Below are the code and all the weights of a small trained network. Each question names an input and a target symbol and asks about switching units off, where a switched-off unit gives its printed mean instead of its output.

import numpy as np


def w(rows, s, z=0):
    codes = np.array(rows[::2]) - 128.0
    scale = np.full(codes.shape[1], s)
    scale[-1] = z or s
    return codes * scale


def norm(h):
    return h / np.sqrt((h * h).mean(-1, keepdims=True) + 1e-5)


def f(y):
    return y / 2 * (1 + np.tanh(0.7978845608 * (y + 0.044715 * y**3)))


def softmax(a):
    e = np.exp(a - a.max(-1, keepdims=True))
    return e / e.sum(-1, keepdims=True)


def log_softmax(a):
    a = a - a.max(-1, keepdims=True)
    return a - np.log(np.exp(a).sum(-1, keepdims=True))


def net(x, mask):
    ids = ['ΓΘΠΩβδεηλμξτφ'.index(c) for c in x.split()]
    T = len(ids)
    res = E[ids] + P[:T]
    u = 0
    for l in range(2):
        r = norm(res)
        for j in range(2):
            rows = slice(3 * j, 3 * j + 3)
            q, k, v = (r @ M[l][rows].T for M in (Q, K, V))
            z = softmax(np.where(np.tri(T) > 0, q @ k.T / 3**0.5, -1e9)) @ v
            o = O[l][rows]
            res = res + np.where(mask[u + j], z, o[:, -1]) @ o[:, :-1]
        u += 2
        y = f(norm(res) @ A[l][:, :-1].T + A[l][:, -1])
        res = res + np.where(mask[u : u + 12], y, B[l][:, -1]) @ B[l][:, :-1]
        u += 12
    return log_softmax(norm(res)[-1] @ U[:, :-1].T + U[:, -1])


Q, K, V, O, A, B = {}, {}, {}, {}, {}, {}
E = w([
[135,145,146,137],'Γ',
[74,126,166,108],'Θ',
[158,133,137,150],'Π',
[118,116,150,114],'Ω',
[143,132,133,131],'β',
[120,131,124,105],'δ',
[97,112,153,105],'ε',
[177,121,166,188],'η',
[132,135,146,126],'λ',
[110,109,130,237],'μ',
[119,56,160,192],'ξ',
[80,106,163,39],'τ',
[204,200,205,1],'φ',
],0.0093)
P = w([
[143,96,62,101],'0',
[189,135,183,113],'1',
[101,146,103,173],'2',
[47,253,28,73],'3',
[134,126,162,44],'4',
[81,50,113,165],'5',
],0.0052)
Q[0] = w([
[216,70,151,109],'0.h1',
[144,131,177,85],'0.h1',
[239,35,213,194],'0.h1',
[66,240,61,125],'0.h2',
[26,67,187,145],'0.h2',
[110,192,94,3],'0.h2',
],0.0054)
K[0] = w([
[110,186,154,147],'0.h1',
[198,195,116,111],'0.h1',
[100,200,85,106],'0.h1',
[134,195,2,92],'0.h2',
[29,92,131,125],'0.h2',
[124,188,151,28],'0.h2',
],0.0071)
V[0] = w([
[188,84,63,193],'0.h1',
[112,83,169,80],'0.h1',
[183,161,186,34],'0.h1',
[204,130,165,138],'0.h2',
[202,71,182,253],'0.h2',
[107,162,147,116],'0.h2',
],0.0045)
O[0] = w([
[123,66,174,150,196],'0.h1',
[39,45,82,86,107],'0.h1',
[253,207,176,26,129],'0.h1',
[6,178,93,9,179],'0.h2',
[101,116,94,45,252],'0.h2',
[211,19,194,167,108],'0.h2',
],0.0028,0.0037)
A[0] = w([
[148,22,42,193,168],'0.n1',
[136,87,178,104,43],'0.n2',
[187,82,194,155,22],'0.n3',
[55,112,119,163,247],'0.n4',
[50,131,79,181,187],'0.n5',
[65,114,179,73,182],'0.n6',
[91,41,157,159,56],'0.n7',
[157,59,194,112,43],'0.n8',
[123,126,178,136,167],'0.n9',
[82,162,199,51,206],'0.n10',
[177,62,118,139,60],'0.n11',
[97,2,152,61,44],'0.n12',
],0.0057,0.0015)
B[0] = w([
[103,192,125,196,254],'0.n1',
[129,134,144,15,148],'0.n2',
[176,132,194,73,170],'0.n3',
[189,99,172,198,216],'0.n4',
[189,151,216,150,205],'0.n5',
[230,206,63,173,201],'0.n6',
[143,104,110,148,199],'0.n7',
[96,112,163,4,185],'0.n8',
[159,138,108,119,171],'0.n9',
[192,144,100,221,238],'0.n10',
[105,144,165,116,149],'0.n11',
[44,79,156,98,227],'0.n12',
],0.0036,0.0023)
Q[1] = w([
[244,91,253,124],'1.h1',
[76,216,93,159],'1.h1',
[193,64,91,98],'1.h1',
[167,231,176,219],'1.h2',
[196,45,195,48],'1.h2',
[158,39,195,20],'1.h2',
],0.0055)
K[1] = w([
[165,133,185,106],'1.h1',
[100,79,119,141],'1.h1',
[196,141,139,145],'1.h1',
[109,97,160,157],'1.h2',
[245,182,150,92],'1.h2',
[197,136,118,119],'1.h2',
],0.011)
V[1] = w([
[38,102,81,254],'1.h1',
[171,95,205,158],'1.h1',
[71,176,183,129],'1.h1',
[16,71,64,98],'1.h2',
[73,204,163,160],'1.h2',
[61,108,182,191],'1.h2',
],0.0051)
O[1] = w([
[242,133,164,164,37],'1.h1',
[117,145,173,2,249],'1.h1',
[58,166,152,164,208],'1.h1',
[89,37,136,74,20],'1.h2',
[64,193,165,148,213],'1.h2',
[115,156,149,121,235],'1.h2',
],0.0039,0.0015)
A[1] = w([
[200,201,112,178,245],'1.n1',
[250,52,45,39,162],'1.n2',
[192,227,82,126,136],'1.n3',
[119,166,191,148,167],'1.n4',
[68,50,242,50,227],'1.n5',
[158,204,44,108,68],'1.n6',
[107,62,8,173,164],'1.n7',
[71,190,191,151,115],'1.n8',
[111,128,73,13,114],'1.n9',
[145,176,105,254,127],'1.n10',
[156,39,32,147,17],'1.n11',
[51,183,38,215,58],'1.n12',
],0.0048,0.0012)
B[1] = w([
[129,23,134,125,226],'1.n1',
[90,190,38,157,142],'1.n2',
[132,83,207,168,197],'1.n3',
[37,157,87,132,225],'1.n4',
[175,155,71,99,252],'1.n5',
[198,86,191,147,143],'1.n6',
[101,227,163,134,110],'1.n7',
[64,151,126,142,238],'1.n8',
[54,43,34,239,149],'1.n9',
[109,100,31,51,226],'1.n10',
[130,218,234,134,92],'1.n11',
[157,162,80,4,151],'1.n12',
],0.0038,0.0026)
U = w([
[173,245,94,153,113],'Γ',
[187,149,246,134,116],'Θ',
[157,106,117,146,42],'Π',
[108,88,110,73,18],'Ω',
[164,113,82,166,136],'β',
[173,94,99,161,141],'δ',
[97,11,165,58,140],'ε',
[23,221,211,129,139],'η',
[89,150,80,118,95],'λ',
[151,123,168,174,144],'μ',
[97,28,215,199,126],'ξ',
[85,104,62,95,139],'τ',
[130,174,170,26,254],'φ',
],0.012,0.0032)

Each question gives the input, a string of symbols that net reads in full, and the target symbol t.
The units are the heads (3 rows each of Q, K, V and O) and the neurons (one row each of A and B). Each row of codes is followed by its name. A weight is (code - 128) times the scale printed after its matrix; where a second scale follows, it is the last column's (O, A, B and U).
mask holds one flag per unit, layer by layer, with each layer's heads first. A switched-off unit (its flag False) gives its mean, the last column of its rows in O or B, instead of its output. The means were averaged over made-up inputs and are rounded, as every weight is.
A unit's drop is (log p(t) with every unit on - log p(t) with that unit switched off) / (log p(t) with every unit on - log p(t) with every unit switched off).
The circuit of an input: a set's keep is (log p(t) with only the set's units on - log p(t) with every unit switched off) / (log p(t) with every unit on - log p(t) with every unit switched off). Starting from the 12 units with the biggest drops (on a tie, the unit counted first), units are removed one at a time, each time the one whose removal leaves the highest keep (on an exact tie, the one counted first), for as long as the keep stays at least 0.8.
units of the circuit, in order: the units of the circuit, biggest drop first
top k neurons: the k neurons with the biggest drops, biggest first
top k neurons in layer l: the k neurons of layer l with the biggest drops, biggest first
which heads matter: for each layer, one digit per head in row order, 1 if its drop is at least 0.15 and else 0, layers parted by /
input η η Γ δ, target η: which heads matter => 11 / 11
input Γ δ η ξ ξ δ, target ξ: units of the circuit, in order => [0.h2, 0.n4]
input η η Ω η η Π, target η: units of the circuit, in order => [1.h2, 0.n10, 0.n1]
input Γ η τ, target τ: which heads matter => 01 / 10
input ξ ξ Ω, target ξ: which heads matter => 10 / 10
input Γ ξ Θ Ω η, target φ: which heads matter => 00 / 10
input η η ε τ, target η: top 2 neurons => [0.n1, 0.n11]
input η Ω ε λ, target η: top 2 neurons => [0.n1, 0.n6]
input η ξ ε, target ξ: units of the circuit, in order => [0.n4, 0.h2]
input ξ λ η ξ, target ξ: units of the circuit, in order => [1.h1, 1.h2]
input η Γ β, target η: top 2 neurons in layer 0 => [0.n1, 0.n5]
input Γ Γ η φ, target Γ: which heads matter => 00 / 01
input Γ β η Γ, target Γ: top 3 neurons in layer 0 => [0.n12, 0.n8, 0.n5]
input Θ η η η, target Θ: which heads matter => 11 / 10
input Θ δ ε β, target Θ: top 3 neurons => [1.n6, 1.n3, 0.n12]
input Γ Γ Γ Θ, target Γ: which heads matter => 01 / 10
input ξ η Π, target ξ: which heads matter => 10 / 10
input ξ Θ η η η β, target η: which heads matter => 00 / 01
input ε η φ η, target ε: which heads matter => 11 / 11
input η δ Θ Π, target η: top 2 neurons => [0.n1, 0.n10]
input δ ε β ξ η, target φ: top 3 neurons => [0.n3, 1.n1, 1.n10]
input η η λ τ η η, target η: which heads matter => 00 / 00
input η β δ η η Γ, target η: which heads matter => 11 / 01
input ε Γ η Γ, target ε: top 2 neurons => [1.n1, 0.n12]
input δ ξ β, target ξ: which heads matter => 00 / 10
input η β ξ λ, target η: top 2 neurons in layer 0 => [0.n6, 0.n10]
input ξ Θ η, target ξ: top 2 neurons => [0.n8, 1.n2]
input Γ ξ β Γ η Ω, target η: top 2 neurons => [1.n1, 1.n7]
input ξ η δ Γ, target ξ: top 2 neurons => [1.n1, 1.n5]
